Here is a tiny trained network, its code and every weight. The questions are about switching its units off for an input and a target symbol, where a switched-off unit gives its printed mean instead of its output.

import numpy as np


def w(rows, s, z=0):
    codes = np.array(rows[::2]) - 128.0
    scale = np.full(codes.shape[1], s)
    scale[-1] = z or s
    return codes * scale


def norm(h):
    return h / np.sqrt((h * h).mean(-1, keepdims=True) + 1e-5)


def f(y):
    return y / 2 * (1 + np.tanh(0.7978845608 * (y + 0.044715 * y**3)))


def softmax(a):
    e = np.exp(a - a.max(-1, keepdims=True))
    return e / e.sum(-1, keepdims=True)


def log_softmax(a):
    a = a - a.max(-1, keepdims=True)
    return a - np.log(np.exp(a).sum(-1, keepdims=True))


def net(x, mask):
    ids = ['αδεθλμσφω'.index(c) for c in x.split()]
    T = len(ids)
    res = E[ids] + P[:T]
    q, k, v = (norm(res) @ M[0].T for M in (Q, K, V))
    z = softmax(np.where(np.tri(T) > 0, q @ k.T / 2**0.5, -1e9)) @ v
    res = res + np.where(mask[0], z, O[0][:, -1]) @ O[0][:, :-1]
    y = f(norm(res) @ A[0][:, :-1].T + A[0][:, -1])
    res = res + np.where(mask[1:17], y, B[0][:, -1]) @ B[0][:, :-1]
    return log_softmax(norm(res)[-1] @ U[:, :-1].T + U[:, -1])


Q, K, V, O, A, B = {}, {}, {}, {}, {}, {}
E = w([
[98,132,142,174],'α',
[207,176,127,208],'δ',
[103,130,146,138],'ε',
[125,167,187,100],'θ',
[115,111,94,154],'λ',
[53,104,145,149],'μ',
[166,132,2,182],'σ',
[218,121,182,90],'φ',
[101,66,84,158],'ω',
],0.026)
P = w([
[91,254,75,100],'0',
[162,182,159,180],'1',
[162,151,172,193],'2',
[166,121,171,163],'3',
[162,101,167,145],'4',
[165,93,154,132],'5',
[179,97,159,112],'6',
[159,96,149,105],'7',
],0.0073)
Q[0] = w([
[13,254,231,136],'head 1',
[66,54,183,182],'head 1',
],0.0098)
K[0] = w([
[185,3,184,139],'head 1',
[103,83,100,77],'head 1',
],0.015)
V[0] = w([
[220,83,140,77],'head 1',
[92,139,2,60],'head 1',
],0.015)
O[0] = w([
[23,152,167,170,1],'head 1',
[171,90,178,254,17],'head 1',
],0.0091,0.0042)
A[0] = w([
[116,104,86,91,80],'neuron 1',
[145,95,120,161,139],'neuron 2',
[88,139,113,63,103],'neuron 3',
[87,148,32,154,47],'neuron 4',
[92,172,101,112,164],'neuron 5',
[130,150,159,141,119],'neuron 6',
[118,85,130,114,138],'neuron 7',
[113,170,136,86,46],'neuron 8',
[153,88,155,85,70],'neuron 9',
[37,184,169,142,3],'neuron 10',
[119,120,250,126,133],'neuron 11',
[57,143,135,188,181],'neuron 12',
[136,112,210,134,121],'neuron 13',
[168,148,127,149,125],'neuron 14',
[107,194,142,170,188],'neuron 15',
[139,118,176,70,52],'neuron 16',
],0.02,0.006)
B[0] = w([
[167,206,151,156,168],'neuron 1',
[84,158,132,62,214],'neuron 2',
[53,114,131,69,251],'neuron 3',
[82,223,58,118,173],'neuron 4',
[76,60,173,151,218],'neuron 5',
[170,94,109,145,142],'neuron 6',
[111,175,132,152,161],'neuron 7',
[87,43,74,102,188],'neuron 8',
[124,151,150,56,194],'neuron 9',
[202,176,251,246,244],'neuron 10',
[235,201,23,18,253],'neuron 11',
[163,187,195,58,227],'neuron 12',
[198,191,131,120,193],'neuron 13',
[47,97,132,166,210],'neuron 14',
[186,47,131,178,206],'neuron 15',
[179,199,69,74,215],'neuron 16',
],0.022,0.0053)
U = w([
[132,182,51,241,130],'α',
[255,131,108,165,170],'δ',
[161,70,125,227,253],'ε',
[90,82,157,167,170],'θ',
[143,67,116,141,82],'λ',
[154,144,246,188,122],'μ',
[122,150,118,185,62],'σ',
[131,47,114,112,93],'φ',
[68,188,159,126,101],'ω',
],0.0099,0.0045)

Each question gives the input, a string of symbols that net reads in full, and the target symbol t.
The units are the heads (2 rows each of Q, K, V and O) and the neurons (one row each of A and B). Each row of codes is followed by its name. A weight is (code - 128) times the scale printed after its matrix; where a second scale follows, it is the last column's (O, A, B and U).
mask holds one flag per unit, heads first, then neurons. A switched-off unit (its flag False) gives its mean, the last column of its rows in O or B, instead of its output. The means were averaged over made-up inputs and are rounded, as every weight is.
A unit's drop is (log p(t) with every unit on - log p(t) with that unit switched off) / (log p(t) with every unit on - log p(t) with every unit switched off).
The circuit of an input: a set's keep is (log p(t) with only the set's units on - log p(t) with every unit switched off) / (log p(t) with every unit on - log p(t) with every unit switched off). Starting from the 12 units with the biggest drops (on a tie, the unit counted first), units are removed one at a time, each time the one whose removal leaves the highest keep (on an exact tie, the one counted first), for as long as the keep stays at least 0.8.
units of the circuit, in order: the units of the circuit, biggest drop first
top k neurons: the k neurons with the biggest drops, biggest first
drop of u: that unit's drop, to one decimal
input ω φ μ φ σ σ σ, target α: units of the circuit, in order : (neuron 4; neuron 11)
input ε θ θ ω σ μ, target δ: top neuron : (neuron 11)
input α σ α, target ε: top 2 neurons : (neuron 15; neuron 3)
input σ λ ω φ λ ω ω ω, target μ: units of the circuit, in order : (head 1; neuron 11; neuron 2)
input ω ω λ θ ω, target θ: top 4 neurons : (neuron 11; neuron 2; neuron 10; neuron 15)
input φ φ λ φ δ φ μ ε, target μ: units of the circuit, in order : (head 1; neuron 10)
input ω σ θ ε θ ε λ, target θ: units of the circuit, in order : (head 1; neuron 11; neuron 10)
input σ θ ω ε φ λ, target μ: top 3 neurons : (neuron 11; neuron 2; neuron 3)
input φ φ φ φ θ φ μ, target μ: units of the circuit, in order : (neuron 10; head 1)
input θ φ μ, target μ: top 2 neurons : (neuron 10; neuron 12)
input φ ε φ λ, target ω: top 3 neurons : (neuron 1; neuron 3; neuron 11)
input ω θ φ λ, target θ: top 3 neurons : (neuron 11; neuron 2; neuron 10)
input θ ω φ λ ω σ ω, target α: top 2 neurons : (neuron 12; neuron 3)
input μ φ α λ, target φ: top neuron : (neuron 10)
input δ θ φ α, target μ: drop of head 1 : 1.0
input φ θ δ σ θ ω, target ω: drop of head 1 : 0.3
input α φ ε, target μ: drop of neuron 12 : 0.2
input ω θ φ μ φ φ ω, target θ: drop of neuron 10 : 0.3
